Each row has a name. Each question is about the rows just above it.

Columns, left to right: R L D N
179 140  26 207 = (180)
167 150  62 198 = (107)
159 147  83 183 = (35)
155 165  97 198 = (36)
150 179 120 166 = (141)
126 168 131 199 = (152)
128 156 129 140 = (72)
109 191 140 162 = (2)
114 165 150 143 = (58)
 82 188 171 118 = (178)
The next entry after 109 191: => 140
The next entry after 159 147: => 83

Columns, left to right: F Q A C W M J V G T
122 183 109 154 109 149 129 157  89 216  (83)
135  41 157 159  86 111 119 164 145 118  (94)
 91 207 114 162 138 125 151  74 120 183  (103)
 99 160  65 173 116 136 147 145 129 119  (19)
 98 179 107 128 154 136 148 113 104 104  (26)
149  99 160 120 174 116 121 122 145  50  (92)
 98 216 108 128 154 136 148  74 110 170  (118)
179  98 168 131 126 124 100 216 123 135  (115)
150 169 140  56 191 134 123 117 121  86  (195)
149  99 160  65 174 116 121 122 145  50  (165)
The next entry after  99 160  65 174 116 121 122 145: => 50
Which column holds 111 125 136 136 116 136 124 134 116 top down? => M
After 157 159  86 111 119, its row goes on with => 164 145 118
Go on from 108 128 154 136 148 to the end of its row. =>  74 110 170
Which column holds  98 179 150 149 top down? => F
The next entry after 148 113 104: => 104
The next entry after 179  98: => 168

Columns, left to right: Y Z S P
168 152 141 198  (79)
186 159 197 105  (67)
 54 179 158  96  (111)
 54 179 157  96  (60)
 54 179 158 119  (65)
The rest of the row after 179 157: => 96
Give the next entry after 152 141. => 198
Whose row is  54 179 157  96? => (60)
What is the next entry after 179 157? => 96

Columns, left to right: B E U K
 90 133 129  80  (127)
111 141 175 110  (32)
147 167 150  52  (164)
104 171 103 143  (74)
111 141 175 156  (43)
 90 133 136  80  (9)
 34 165 164 145  (155)
Which column holds 129 175 150 103 top down? => U
The rest of the row after  90 133 129: => 80

Columns, left to right: Rusa Vogo foni dupot
125 136  99 176 : (42)
123 129 146  99 : (104)
149  96 161 157 : (3)
123 129 146 151 : (11)
149  96 162 157 : (77)
123 128 146  99 : (143)
122 129 146  99 : (90)
Give the next entry after 123 128. => 146
146 161 146 162 146 is in which column, read top down? => foni
The rest of the row after 136  99: => 176
After 128 146, its row goes on with => 99
149  96 162 157 is in which row? => (77)
The rest of the row after 122 129: => 146  99
Give the next entry after  96 162. => 157

Columns, left to right: vora gevi Gef Zabi kobel viv Pela magur mumo
 90  99 177 135  85 135 126 179 143 -> (131)
 71  96 188  93  90 205 151 110 107 -> (113)
 71  96 188  93  90 135 155 151  93 -> (29)
 71  96 177 135  85 138 143 143 110 -> (75)
 71  96 188  93  90 135 127 121 125 -> (142)
The rest of the row after 135 127: => 121 125
After  85 135 126 179, its row goes on with => 143
Which column holds this, read top down? 179 110 => magur
Which row holds  71  96 188  93  90 205 151 110 107? => (113)

Columns, left to right: nof Lupok taden nupos Zud
 87 146 140 202 130 = (170)
203 143 128 128 137 = (98)
 87 151 192 202 131 = (88)
 87 120 140 202 130 = (172)
209 150 192 167 126 = (175)
176 110 189  81 108 = (91)
199 113 203  81 107 = (89)
156 120 157  53 118 = (76)
The next entry after  87 151 192: => 202
Go on from 150 192 to the end of its row. => 167 126
Which column holds 130 137 top down? => Zud
Which column holds  87 209 176 199 top down? => nof
The next entry after  87 120 140: => 202
Which column holds 128 192 top down? => taden

Columns, left to right: nuve Rovo vup reru lin pilap nok
 88  72 153 127 102 129 160 : (69)
 94 130 116 133 143 134 106 : (109)
195 137 126 122  24 107 112 : (18)
134 102 131 123  24 107  96 : (130)
130 135 125 150 117 108 134 : (73)
104 141  84  91 113 132  37 : (120)
 88  72 153 127 102 139 166 : (168)
Which column holds 141  72 top down? => Rovo
Which column holds 102 143 top down? => lin
143  24  24 117 113 is in which column, read top down? => lin
The rest of the row after 123  24 107: => 96
Which column holds this, read top down? 122 123 => reru

Columns, left to right: gok tet ritu mut laton
142 156 129 162 107  (17)
203 157 131 185 105  (122)
 97 205 172 104 156  (39)
203 156 129 139  73  (96)
203 156 131 185 107  (6)
203 156 129 162 107  (137)
After  97 205, its row goes on with => 172 104 156
Go on from 203 156 129 139 to the end of its row. => 73
The row with 203 156 129 139  73 is => (96)
Which column holds 157 205 156 156 156 top down? => tet
162 185 is in which column, read top down? => mut
The rest of the row after 203 157 131 185: => 105

Columns, left to right: fomid fari Gedug riz paf tel Devut dev Beru
 96 121  94 116  84  84  77 102 140 -> (52)
219 123 119  94 116  84  77 102 140 -> (119)
219  96 119  94 116  84  77 102 140 -> (66)
Give the next entry after  96 119  94 116  84. => 77
Give the next entry after  94 116  84  84. => 77
Which column holds this, read top down? 94 94 => riz
Go on from 123 119 to the end of its row. =>  94 116  84  77 102 140

Columns, left to right: fub Mepu rurab vav tuf mab zet
 96  93  74 216  71 214 165 = (63)
210  96 211 126 170 140  80 = (62)
210  96 211 126 171  54 203 = (46)
 82 178 126 211 170 191 128 = (51)
153 201 125 222  61 152 220 = (135)
Go on from 125 222 to the end of its row. =>  61 152 220
Which column holds 126 126 211 222 top down? => vav
What is the next entry after 126 211 170? => 191
Go on from 210  96 211 126 170 to the end of its row. => 140  80

Columns, left to right: kegu tob kevu kig duzu rad
156  79 151 197 117 115 = (97)
135  64 120 192 118 153 = (110)
134  64 120 192 118 153 = (25)
135  93 120 192 119 153 = (78)
Go on from  93 120 192 to the end of its row. => 119 153
Go on from 120 192 119 to the end of its row. => 153
Go on from 156  79 151 197 117 to the end of its row. => 115
Give the next entry after 135  93. => 120

Columns, left to right: paz nera gop foz Tufef Nuta zolos
126 118 132 134 179  92 154 : (20)
114 158 107 142 179  86 139 : (108)
114 158 107 142 129 119 109 : (4)
114 158 107 144 132 106 143 : (106)
Which column holds this, read top down? 118 158 => nera
Where do 114 158 107 142 179  86 139 appear? => (108)
Which column holds this, read top down? 179 129 => Tufef

Columns, left to right: Bivo matar Dozuf Faf
117 134 139 139 -> (129)
139 102  92 111 -> (173)
157  41  46  38 -> (21)
180 110  54  65 -> (149)
120 114 132 130 -> (117)
113  68 102  88 -> (148)
107 165 179 183 -> (114)
107 148 147 123 -> (31)
 96  94 143 144 -> (5)
103 116 143 131 -> (187)
168 123  91  74 -> (86)
150  82  81 101 -> (82)
Which column holds 134 102  41 110 114  68 top down? => matar
The next entry after 113  68: => 102
117 139 157 180 120 113 107 107  96 103 is in which column, read top down? => Bivo
The next entry after 120 114: => 132
The rest of the row after 107 148: => 147 123
102 179 is in which column, read top down? => Dozuf
46 54 is in which column, read top down? => Dozuf

Columns, left to right: mafas pid vaf pum zik fogad
158 162 127 161  97 165 : (150)
 65 205  31 150  80 107 : (38)
 92 105 227 119 187 157 : (139)
158 162 127 161 151 104 : (68)
109 131 159 138 150 104 : (59)
124 177 156 163  76  96 : (28)
The rest of the row after 124 177 156: => 163  76  96
Go on from 119 187 to the end of its row. => 157
The next entry after 109 131 159 138: => 150

Columns, left to right: lized veza voro Muref Tapin Dem Kal lilad sukob
 47 202  58  60 206  55  53 199  52 = (80)
 53 206  63  49 206  50  58 199  43 = (71)
206  56  55  54 199  46  61 208  44 = (87)
Give the next entry after  55  54 199  46  61. => 208
Which column holds this, read top down? 199 208 => lilad
53 58 is in which column, read top down? => Kal
199 199 is in which column, read top down? => lilad
What is the next entry after  53 199? => 52
What is the next entry after 206  55? => 53
Give the next entry after  47 202. => 58

